Each row has a name. Each question is about the rows just above it.

[159 159 161 115 184]  Fir
[114  97 179 147 152]  menas
[148 148 147 147 148]  bupa
[139 142  71 106 139]  lud
[103  88 135 128 179]  kop
[139 142 104 106 157]  gav
Which value appears more than once in Fir? : [159]
Repeated in lud: : [139]
Which row holds [159 159 161 115 184]? : Fir
Whose row is [139 142  71 106 139]? : lud

[109  95  95 133 136 108 168 137 135 129 151] : riv
[121 109 152 130 128 123 164 136 132 126 139] : kop
[123 113 135 129 125 130 153 127 130 128 135] : nite
[133 123 123 128 126 131 146 129 128 126 132] : radev
[137 133 117 132 127 128 135 127 120 126 126] : lud
Whose row is [121 109 152 130 128 123 164 136 132 126 139]? : kop
Repeated in riv: : [95]

[113  98  95 102 119 134 143 140 129 116 114 143 132 147 162 158 146 126
 112 107 114 124 143] : lud
[113 106  93 105 124 140 143 136 124 116 118 129 162 141 160 146 124 112
 107 115 128 134 135] : gav
[118  84  98 119 138 140 129 115 116 136 157 163 136 112 108 160 130 135
 110 110  97 105 139] : bupa
[117  83 107 135 142 125 114 132 157 159 133 132 125 123 133 114  96 112
 144 162 147 112 132] : nite
[118 157  98 119 138 140 129 115 116 136 157 163 136 112 108 111 130 135
 128 110  97 105 139] : menas
[114  96  94 108 127 138 141 131 120 115 123 144 145 169 153 133 112 107
 112 125 131 133 128] : rel
Which value appears more than once in gav? : [124]
The row with [118  84  98 119 138 140 129 115 116 136 157 163 136 112 108 160 130 135
 110 110  97 105 139] is : bupa
Which row holds [113  98  95 102 119 134 143 140 129 116 114 143 132 147 162 158 146 126
 112 107 114 124 143]? : lud

[126 121 138 124 135 116 111 127 126 142 144 122 128 124 118  97 143 122
 133 122 123 128 121 118 133 121 122 134 144 112 175 135 114 140 127 140
 129]  lud
[123 123 133 114 124 133 124 110 130 124 118 136 135 141 133 108 138 122
 118 144 123 123 137 133 136 142 131 135 136 119 144 138 131 122 133 130
 130]  menas
[131 131 125 130 119 133 110 135 127 120 134 137 141 126 145 144 125 122
 118 133 122 143 124 124 142 146 133 119 135 140 139 129 118 129 122 122
 132]  kop
Where do [131 131 125 130 119 133 110 135 127 120 134 137 141 126 145 144 125 122
 118 133 122 143 124 124 142 146 133 119 135 140 139 129 118 129 122 122
 132] appear? : kop

[157 158 153 157 140 150 149 138 123 117  82  88  75  75 104 119 144 143
 171 165 152 165 141 134 130 128 131 106  91  94  85  94 107 100 132 137] = riv
[145  90 141 127  92 104 102  89  87  90  95 125 133 148 160 149 156 153
 148 152 143 142 124  90  94  82  82  94 114 108 132 135 168 161 176 165] = Diruz
[122 122 115  98  92  93 102 101 111 117 133 150 172 166 146 149 156 164
 136 152 133 107  90 100  82  82  99 129 147 150 163 162 168 161 154 156] = bupa
[157 158 153 157 140 150 149 138 171 117  95  88  75  75 104 119 131 143
 171 165 171 165 141 134 130 128 131 171 103  94  85  94  92 100 120 137] = Fir
[ 87  86  90  83 116 116 130 150 160 153 172 150 153 148 146 122 131 110
  90  75  95  95 132 120 142 159 147 164 159 164 147 148 122 125 109 108] = radev
[168 171 166 172 153 150 139 126 111 108  95 100 153  75  90 110 106 132
 148 152 152 154 132 141 142 144 163 117 103  94  85 153  92 153 132 137] = gav
Which row holds [168 171 166 172 153 150 139 126 111 108  95 100 153  75  90 110 106 132
 148 152 152 154 132 141 142 144 163 117 103  94  85 153  92 153 132 137]? : gav
Whose row is [157 158 153 157 140 150 149 138 171 117  95  88  75  75 104 119 131 143
 171 165 171 165 141 134 130 128 131 171 103  94  85  94  92 100 120 137]? : Fir
Whose row is [157 158 153 157 140 150 149 138 123 117  82  88  75  75 104 119 144 143
 171 165 152 165 141 134 130 128 131 106  91  94  85  94 107 100 132 137]? : riv

[137 137 137 137 113]  gav
[141  93 141 130 132]  riv
[144 128 128 128 128]  Fir
[132 132 117 124 132]  Diruz
Repeated in gav: : [137]
Repeated in Diruz: : [132]
The value that Fir holds more than once: : [128]
The value that riv holds more than once: : [141]
Which row holds [132 132 117 124 132]? : Diruz
Whose row is [141  93 141 130 132]? : riv
Where do [144 128 128 128 128] appear? : Fir

[133  92 133 107 166 116 136 135] -> lud
[126 141  94 115 126  93 126 126] -> gav
[ 71 148 149 102 141 133 170 122] -> Fir
[160 119 156 111 150 160 147 138] -> riv
[127 113 118 111 140 153 138  89] -> bupa
[110 153 109 126  94 149 130 108] -> menas
[160 150 156 150 150 160 147 138] -> kop
[162 142 137 134 143  92 126 112] -> nite
[138 110 120 130 170 124 130  92] -> rel
[132 141 132 120 141 132 132 132] -> radev
[119 121 136  96 119 131  73 173] -> Diruz
Which value appears more than once in lud? : [133]
Repeated in riv: : [160]
The value that gav holds more than once: : [126]
Which value appears more than once in Diruz? : [119]

[110 146 110 136 109 118 149 138 136 146 113 147 129 136 137 147 110 136
 110]  kop
[174  79 177  92 178 125  77 118 176  80 173 126 176 173 128  78 176 133
 176]  menas
[ 83 177  79 165  78 134 180 139 122 176  82 131 130  85 129  82  80 126
 126]  gav
[106 153 103 129 103 135 129 136 127 129 106 132 130 107 135 152 104 129
 104]  bupa
The row with [174  79 177  92 178 125  77 118 176  80 173 126 176 173 128  78 176 133
 176] is : menas
Whose row is [110 146 110 136 109 118 149 138 136 146 113 147 129 136 137 147 110 136
 110]? : kop
Whose row is [106 153 103 129 103 135 129 136 127 129 106 132 130 107 135 152 104 129
 104]? : bupa

[135 131 131 140 117] = radev
[110 110 110 110 110] = Diruz
[131 131 131  91 131] = menas
[126 136 148 132  86] = voze
[126 152 152 152 121] = bupa
[162 128 122 132 145] = kop
[143 128 128 132 128] = nite
The value that radev holds more than once: : [131]
Which value appears more than once in menas? : [131]
Repeated in bupa: : [152]
Which value appears more than once in nite? : [128]
Repeated in Diruz: : [110]
Whose row is [110 110 110 110 110]? : Diruz

[138 128 135 116 126 114 122 127  99 118 107 124 136 131 133 120 130 128
 146 131  96 137 133] -> menas
[128 128 124 129 128 146 128 108 121 132 124 120 122 129 135 132 134 127
 115 130 154 129 129] -> voze
[128 128 128 136 135 146 128 108 121 132 124 120 128 129 135 132 134 127
 115 130 154 182 129] -> gav
[128 128 135 135 135 146 128 108 121 132 124 120 128 129 135 132 134 135
 115 130  96 182 129] -> nite
Whose row is [138 128 135 116 126 114 122 127  99 118 107 124 136 131 133 120 130 128
 146 131  96 137 133]? : menas
Which row holds [128 128 135 135 135 146 128 108 121 132 124 120 128 129 135 132 134 135
 115 130  96 182 129]? : nite
Which row holds [128 128 128 136 135 146 128 108 121 132 124 120 128 129 135 132 134 127
 115 130 154 182 129]? : gav

[101 159  92 185 167] : radev
[ 86 101  86  86  75] : nite
[164 152  91 132 147] : menas
[170 138 116 131  72] : lud
[179  83 117 148 171] : Diruz
[ 95 113 103 139 174] : rel
[ 97 102 112 155 148] : voze
[158 102 153 119 176] : Fir
[102 180  99  92  86] : riv
[163 158 158  97 183] : gav
[ 84 127  78 116 107] : kop
[108 140 140 167 159] : bupa
Repeated in nite: : [86]
Repeated in bupa: : [140]
Which value appears more than once in gav? : [158]

[110 109 135 126 109 127 129 120] : voze
[110 109 135 126 109 136  93 131] : Fir
[116 109 133 126 112 100 100 100] : Diruz
[128 133 128 128 131 127 131 123] : menas
[110  94 135 126 101 140  83 144] : gav
[151 140 118 131 146 135 166 135] : riv
[128 132 132 128 131 132 131 123] : rel
[127 132 129 128 129 127 128 123] : nite
[136 126 124 129 131 127 138 136] : bupa
The value that bupa holds more than once: : [136]
Which value appears more than once in Diruz? : [100]
Which value appears more than once in riv? : [135]
Repeated in Fir: : [109]

[169 143 125 139 106 116 134 140 117 120 153 158] : menas
[140 110 149 118 141  74 121 128 116 141 102 148] : nite
[178 154 126 145 119 124 158 103 139 126 154 112] : voze
[140 110 149 154 141  74 121 116 102 141 102 148] : bupa
[122  71 186  92 135 165 122 122 135 143 134 164] : lud
The value that nite holds more than once: : [141]
Which row holds [140 110 149 154 141  74 121 116 102 141 102 148]? : bupa
Whose row is [178 154 126 145 119 124 158 103 139 126 154 112]? : voze
Whose row is [122  71 186  92 135 165 122 122 135 143 134 164]? : lud
Which row holds [169 143 125 139 106 116 134 140 117 120 153 158]? : menas

[106 140 127 125 115 133 110 148 139 115 125 134 125 120 114 161 126 107
 141 132 144 142 123 129 133 131 135 114 125 145 138 137 103 112 133 126
 144 133 131 145 134 125 130 107 127 144 120 133 133 111] -> voze
[131 110 131 134 136 139 139 143 134 109 123 146 126 141  98 130 118 131
 137 115 127 127 125 101 132 124 118 120 122 138 122 141 107 134 137 140
 122 119 135 151 150 121 146 120 126 134 134 116 116 129] -> nite
[140 110 131 134 136 142 139 143 134 109 123 146 126 141  98 130 118 134
 137 115 127 127 125 101 132 124 118 120 134 138 122 141 107 134 137 140
 122 118 135 151 150 121 118 120 126 134 134 116 116 129] -> menas
Whose row is [106 140 127 125 115 133 110 148 139 115 125 134 125 120 114 161 126 107
 141 132 144 142 123 129 133 131 135 114 125 145 138 137 103 112 133 126
 144 133 131 145 134 125 130 107 127 144 120 133 133 111]? : voze
Where do [140 110 131 134 136 142 139 143 134 109 123 146 126 141  98 130 118 134
 137 115 127 127 125 101 132 124 118 120 134 138 122 141 107 134 137 140
 122 118 135 151 150 121 118 120 126 134 134 116 116 129] appear? : menas
Where do [131 110 131 134 136 139 139 143 134 109 123 146 126 141  98 130 118 131
 137 115 127 127 125 101 132 124 118 120 122 138 122 141 107 134 137 140
 122 119 135 151 150 121 146 120 126 134 134 116 116 129] appear? : nite

[132 151 128 131 141 127 132 132 141 123 123 117 132] -> riv
[132 130 123 143 125 125 119 132 132 178 129 105 122] -> bupa
[106 121 131 132 118 126 111 126 125 119 144 113 118] -> menas
[130 151 128 145 141 145 145 123 145 145 119 118 145] -> nite
The value that nite holds more than once: : [145]
Whose row is [106 121 131 132 118 126 111 126 125 119 144 113 118]? : menas
Whose row is [132 130 123 143 125 125 119 132 132 178 129 105 122]? : bupa
Which row holds [130 151 128 145 141 145 145 123 145 145 119 118 145]? : nite

[116 105 111 141 138 128 112 135  97 155 166  93 155 141 141] : bupa
[ 79  91 118 156 182 112 175 152 182  95  83 135 181 173 101] : lud
[107 136 126 129 132 107 107 121 107 139 139 153 106 144 129] : kop
[146 103 117 136 145 126 113 138 101 146 159 146 161 138 146] : nite
Repeated in lud: : [182]
Which row holds [107 136 126 129 132 107 107 121 107 139 139 153 106 144 129]? : kop
Which row holds [146 103 117 136 145 126 113 138 101 146 159 146 161 138 146]? : nite
Whose row is [ 79  91 118 156 182 112 175 152 182  95  83 135 181 173 101]? : lud
Where do [116 105 111 141 138 128 112 135  97 155 166  93 155 141 141] appear? : bupa

[126 126 126 126] -> gav
[127 128 126 127] -> radev
[127 181 166 181] -> Fir
[143 124 143 143] -> voze
Which value appears more than once in gav? : [126]
Which value appears more than once in radev? : [127]
The value that voze holds more than once: : [143]
Repeated in Fir: : [181]
[127 128 126 127] is in which row? : radev
[126 126 126 126] is in which row? : gav

[116 169 139 169 175 175]  gav
[118 153 145 167 177 174]  nite
[124 120 120 119 120 111]  Fir
The value that Fir holds more than once: : [120]
Whose row is [116 169 139 169 175 175]? : gav
Whose row is [124 120 120 119 120 111]? : Fir
[118 153 145 167 177 174] is in which row? : nite

[166 148 151  84] = Fir
[153 153 153 153] = menas
[125 163 167 118] = riv
[84 96 96 96] = nite
[108 143 151 140] = rel
Which value appears more than once in nite? : [96]
Repeated in menas: : [153]
Whose row is [84 96 96 96]? : nite
Which row holds [166 148 151  84]? : Fir

[133 114  91 133 104 152 114 121 160 113 162 133 110 107 133 147 137 103] -> menas
[101 120  91 133 104 152 162 121 160 113 162 133 110 107 156 147 121 103] -> lud
[121 121  91 121 104 121 114 121 160 113 162 113 110 107 156 147 121 103] -> voze
Which row holds [101 120  91 133 104 152 162 121 160 113 162 133 110 107 156 147 121 103]? : lud
The row with [121 121  91 121 104 121 114 121 160 113 162 113 110 107 156 147 121 103] is : voze

[124 122 128 122 134 121 130 124 132 139 129 117 128 128 122 117 128 128]  voze
[120 157 132 157 134 147 157 133 129 119 157 136 151 125  99  97 128 127]  riv
[122 166 128 113 134 135 128 134 128 123 143 132 113 113 136 116 124 116]  rel
[124 122 128 130 134 121 130 124 132 110 129 117 128 128 133 117 128 128]  Fir
Which value appears more than once in riv? : [157]
Where do [120 157 132 157 134 147 157 133 129 119 157 136 151 125  99  97 128 127] appear? : riv
The row with [124 122 128 130 134 121 130 124 132 110 129 117 128 128 133 117 128 128] is : Fir

[152  93 129 102  88 126] -> Diruz
[105 105  93 101 105 171] -> gav
[152  93 129 163  95 118] -> bupa
[ 89 137 109 165 127 128] -> nite
[147  93 142 147 147 147] -> rel
[ 96 119  95  89  87 168] -> menas
[ 90 125  88  96 108 155] -> Fir
[140  94 148 157 150  86] -> radev
[154  82 107 114  87 149] -> riv
[140  94 148 150 137  82] -> lud
[ 89  92 118 167  90 166] -> voze
[113 138  82  89  85 165] -> kop
Which value appears more than once in gav? : [105]
Which value appears more than once in rel? : [147]

[ 74 123  95 117 126 112 126 117 159 137 111 133 117 117 143 130 132 150
 107  89 100 141 130]  voze
[ 86 150 136  86 126 172 114 144 114 137 120 132 105 116 112 130 163 136
 132 135 109 178 122]  nite
[126 114 140 122 100 108 126 116 149 108 114 112 108 108  80 108 131 126
 133 108 165 115 165]  bupa
[ 74 123  95 117 126 112 126 117 159 137 111 133 117 117 143 130 132 150
 107  89 100 141 130] is in which row? : voze
The row with [126 114 140 122 100 108 126 116 149 108 114 112 108 108  80 108 131 126
 133 108 165 115 165] is : bupa
Whose row is [ 86 150 136  86 126 172 114 144 114 137 120 132 105 116 112 130 163 136
 132 135 109 178 122]? : nite

[108 121 166 137 151 151  97 101 167 151 166 126  94 151 166 125 107] -> Diruz
[129 130 128 130 128 128 138 127 127 131 129 129 128 129 129 129 129] -> riv
[129 130 128 130 128 128 128 127 127 131 129 129 128 129 128 129 132] -> kop
[129 130 128 130 128 128 138 127 127 122 128 129 127 129 131 131 130] -> nite
Where do [129 130 128 130 128 128 138 127 127 122 128 129 127 129 131 131 130] appear? : nite
Where do [108 121 166 137 151 151  97 101 167 151 166 126  94 151 166 125 107] appear? : Diruz
The row with [129 130 128 130 128 128 128 127 127 131 129 129 128 129 128 129 132] is : kop

[107  94 144 101 132 144 122 104 144 144 125 111 112] = riv
[146 139 125 105 131 161 135 104 131 104 120 121 138] = menas
[108 110 142 133 120 120 119 115 129 115 120 129 119] = nite
[147 122 147 104 154  85 119 143 147 121 119 133 147] = rel
[110 143 103 147 118 147 106 129 132 115 126 102 123] = lud
Repeated in lud: : [147]
Repeated in riv: : [144]
Where do [110 143 103 147 118 147 106 129 132 115 126 102 123] appear? : lud
Whose row is [107  94 144 101 132 144 122 104 144 144 125 111 112]? : riv
Where do [146 139 125 105 131 161 135 104 131 104 120 121 138] appear? : menas

[139 139 122 139]  nite
[116 119 113 143]  radev
[100  95 150 170]  rel
[108 103 123 155]  Diruz
[ 99  98 126 171]  kop
[145 145 137 145]  bupa
Repeated in bupa: : [145]
Which value appears more than once in nite? : [139]

[ 74 121 158 169 114 136 130 115  98 129  94 114 138 142 141  82 171 117
 159 127 122 166 130  94  92 102 120 112  93 140 155 159  85 101 169 115] -> kop
[ 88 111 155 177 118 149 180 150 106 118 141 164  82  89 170 104 179 140
 179  84 175 135 141 129 138 157 102 171  77 121 138 104 102 113 159  73] -> gav
[152 129  99 175 146 147 103 144 166 103 145 146 159 125  80 156 168 179
  89  76 146 156 129 183 168  91 143 137 172 172 105 112 182 166 151 172] -> bupa
[101 164 135 133  89 148 175 165 181 168 116  82 133 176 179 178  88 139
 126  71 179  74 110 141 165  98 161 176  84 173 144  81 176 163 161 164] -> menas
[ 73 149  79 154  73 122 143 142 114 156 156 177 134 141 132 150  74  84
 110  83 142 160  98 124 100 155 177 166 138  77 130 182 175 129 142  96] -> Fir
[184  72 153 118 132  79 167 118 173 125 133 121  87 139 111 178  95 122
 166 140 117 114 144  96 143 180 118  98 149 153 168 110 106 109 147 164] -> Diruz
[151 156 176 181 143 131 159  89 138 133  96 160 102 149 172 147 141  94
  96  72 168  93  96 132 163 102 181 112 133  78 156 112 124  96 121 119] -> lud
[174 152 144  99  91 182 142 172 108  89 144 165 170 129 152 182 133 165
 120 126 164 170 155 141 168 133 126 138  87 120  87 140 168  97  96 159] -> radev
[132 123 127 157 130  71 128 136  77  77  97 123  73  87 147 123 159 168
 160 131 167  98 163 155 165 169  93 152 182 169  99 150 108 117  97 180] -> nite
The row with [ 74 121 158 169 114 136 130 115  98 129  94 114 138 142 141  82 171 117
 159 127 122 166 130  94  92 102 120 112  93 140 155 159  85 101 169 115] is : kop
Where do [151 156 176 181 143 131 159  89 138 133  96 160 102 149 172 147 141  94
  96  72 168  93  96 132 163 102 181 112 133  78 156 112 124  96 121 119] appear? : lud
[174 152 144  99  91 182 142 172 108  89 144 165 170 129 152 182 133 165
 120 126 164 170 155 141 168 133 126 138  87 120  87 140 168  97  96 159] is in which row? : radev
Whose row is [152 129  99 175 146 147 103 144 166 103 145 146 159 125  80 156 168 179
  89  76 146 156 129 183 168  91 143 137 172 172 105 112 182 166 151 172]? : bupa
[ 73 149  79 154  73 122 143 142 114 156 156 177 134 141 132 150  74  84
 110  83 142 160  98 124 100 155 177 166 138  77 130 182 175 129 142  96] is in which row? : Fir
Whose row is [101 164 135 133  89 148 175 165 181 168 116  82 133 176 179 178  88 139
 126  71 179  74 110 141 165  98 161 176  84 173 144  81 176 163 161 164]? : menas

[150 105 167 109 124 119 124] = kop
[128 129 128 147 147 147 147] = radev
[133 115 138 125 122 149 115] = voze
[117 127 111 145 122 126 145] = bupa
[108 164  90 143 141 141 141] = gav
[108 164 122 122 164  68 122] = rel
[150 105 167 109 124 169 118] = Diruz
The value that bupa holds more than once: : [145]
Which value appears more than once in voze? : [115]
Which value appears more than once in kop? : [124]
Which value appears more than once in gav? : [141]
Which row holds [128 129 128 147 147 147 147]? : radev
Whose row is [108 164 122 122 164  68 122]? : rel

[144 118 181 144]  rel
[125 125 125 126]  lud
[126 138 126 126]  Diruz
Repeated in rel: : [144]
Which value appears more than once in Diruz? : [126]
The value that lud holds more than once: : [125]
Which row holds [125 125 125 126]? : lud
Whose row is [126 138 126 126]? : Diruz
The row with [144 118 181 144] is : rel

[117 130 126 131 136 139 123 139 120 131 126 141  91 139 131 133 137 138
 143 100 131 137 126] -> gav
[116 131 128 117 117 139 159 123  87 121 123  76 117 140 112 125  99 134
  99 127 138 140 131] -> riv
[106 115 126 111 140 129  99 129 120  98 115 180 113 106 104 127 161 133
 135 115 126 131 132] -> kop
[122 126 146 109 110 127 120 123 109 120 121 152 146 145 129 123 146 175
 100 123 127 126 146] -> radev
[106 115 126 111 140 129  99 129 120  98 115 180 113 106 104 127 161 133
 135 115 126 131 132] is in which row? : kop
Where do [116 131 128 117 117 139 159 123  87 121 123  76 117 140 112 125  99 134
  99 127 138 140 131] appear? : riv

